Below are the code and all the weights of a small trained network. Each question names an input and a class and asks about switching units off, where a switched-off unit gives its printed mean instead of its output.

import numpy as np


def w(rows, s, z=0):
    codes = np.array(rows[::2]) - 128.0
    scale = np.full(codes.shape[1], s)
    scale[-1] = z or s
    return codes * scale


def norm(h):
    return h / np.sqrt((h * h).mean(-1, keepdims=True) + 1e-5)


def f(y):
    return y / 2 * (1 + np.tanh(0.7978845608 * (y + 0.044715 * y**3)))


def log_softmax(a):
    a = a - a.max(-1, keepdims=True)
    return a - np.log(np.exp(a).sum(-1, keepdims=True))


def net(x, mask):
    res = np.array(x, float).reshape(1, 7) / 4 @ E
    u = 0
    for l in range(2):
        y = f(norm(res) @ A[l][:, :-1].T + A[l][:, -1])
        res = res + np.where(mask[u : u + 6], y, B[l][:, -1]) @ B[l][:, :-1]
        u += 6
    return log_softmax(norm(res)[-1] @ U[:, :-1].T + U[:, -1])


A, B = {}, {}
E = w([
[216,99,254,172],'x0',
[128,131,130,124],'x1',
[126,125,128,135],'x2',
[235,48,30,74],'x3',
[120,115,121,156],'x4',
[245,211,67,177],'x5',
[129,129,129,124],'x6',
],0.0063)
A[0] = w([
[57,57,195,88,76],'L0N1',
[118,97,75,97,3],'L0N2',
[81,167,118,132,23],'L0N3',
[29,53,155,75,241],'L0N4',
[120,190,130,90,150],'L0N5',
[98,4,155,75,67],'L0N6',
],0.019,0.0034)
B[0] = w([
[230,88,91,168,223],'L0N1',
[115,121,153,65,156],'L0N2',
[160,111,90,185,151],'L0N3',
[30,83,171,90,252],'L0N4',
[106,113,127,144,152],'L0N5',
[184,251,89,109,211],'L0N6',
],0.024,0.012)
A[1] = w([
[116,27,31,122,155],'L1N1',
[215,38,155,156,18],'L1N2',
[155,176,133,171,15],'L1N3',
[20,186,66,183,88],'L1N4',
[176,119,41,73,126],'L1N5',
[97,204,247,188,1],'L1N6',
],0.014,0.0021)
B[1] = w([
[93,169,38,184,239],'L1N1',
[171,107,217,95,254],'L1N2',
[94,148,89,112,179],'L1N3',
[253,140,91,60,190],'L1N4',
[71,65,161,174,252],'L1N5',
[33,214,166,193,182],'L1N6',
],0.018,0.006)
U = w([
[48,58,53,170,158],'0',
[209,219,40,137,252],'1',
[190,71,209,172,158],'2',
[78,249,186,202,5],'3',
[69,157,133,7,60],'4',
],0.017,0.0031)

Each question gives the input, the list of numbers given to net, and the class t.
The units are the neurons (one row each of A and B). Each row of codes is followed by its name. A weight is (code - 128) times the scale printed after its matrix; where a second scale follows, it is the last column's (A, B and U).
mask holds one flag per neuron, layer by layer. A switched-off neuron (its flag False) gives its mean, the last column of its row in B, instead of its output. The means were averaged over made-up inputs and are rounded, as every weight is.
A unit's drop is (log p(t) with every unit on - log p(t) with that unit switched off) / (log p(t) with every unit on - log p(t) with every unit switched off).
The circuit of an input: a set's keep is (log p(t) with only the set's units on - log p(t) with every unit switched off) / (log p(t) with every unit on - log p(t) with every unit switched off). Starting from all 12 units, units are removed one at a time, each time the one whose removal leaves the highest keep (on an exact tie, the one counted first), for as long as the keep stays at least 0.8.
circuit, biggest first: the units of the circuit, biggest drop first
k most important neurons: the k neurons with the biggest drops, biggest first
drop when u is switched off: that unit's drop, to one decimal
input [0,-5,-6,2,-5,7,-2], class 0: circuit, biggest first => L0N6, L0N1, L0N4, L1N5
input [-3,8,6,-2,-5,-3,-2], class 0: 2 most important neurons => L0N4, L0N1
input [0,3,3,-1,-5,0,-6], class 0: circuit, biggest first => L0N6
input [-8,-7,3,1,1,-4,-7], class 4: circuit, biggest first => L0N4, L1N5
input [-3,4,8,-6,-7,-5,6], class 0: circuit, biggest first => L0N4, L0N1
input [4,7,7,-7,6,-4,-3], class 2: 2 most important neurons => L0N1, L1N2
input [-3,5,-1,4,8,-8,-3], class 4: circuit, biggest first => L0N4, L0N6
input [-1,-4,-7,-7,-2,6,8], class 1: 2 most important neurons => L1N4, L0N4
input [5,6,5,7,-2,4,-3], class 2: 3 most important neurons => L0N6, L0N4, L1N2
input [-2,1,-2,4,3,-7,0], class 4: circuit, biggest first => L0N4, L0N6
input [-2,-2,1,2,2,7,5], class 0: circuit, biggest first => L0N6, L0N1, L0N4, L1N5
input [0,-2,0,-5,2,4,7], class 1: 3 most important neurons => L0N4, L1N4, L0N1
input [-2,-1,-4,8,-8,8,-8], class 0: 2 most important neurons => L0N6, L1N5
input [2,1,-7,4,2,-7,2], class 1: 2 most important neurons => L0N6, L0N1
input [-5,-6,-4,1,-4,5,2], class 0: 3 most important neurons => L0N6, L1N5, L0N4
input [-2,-5,2,6,-8,6,3], class 0: 2 most important neurons => L0N6, L0N1
input [4,7,2,-1,5,7,-6], class 3: most important neuron => L0N1
input [4,0,-2,4,4,4,-3], class 2: 2 most important neurons => L0N6, L0N4
input [1,-7,7,8,-4,2,-5], class 2: drop when L0N4 is switched off => 2.6
input [3,-7,1,1,3,-2,3], class 1: drop when L0N6 is switched off => 0.8
input [7,3,5,8,0,6,3], class 2: circuit, biggest first => L0N6
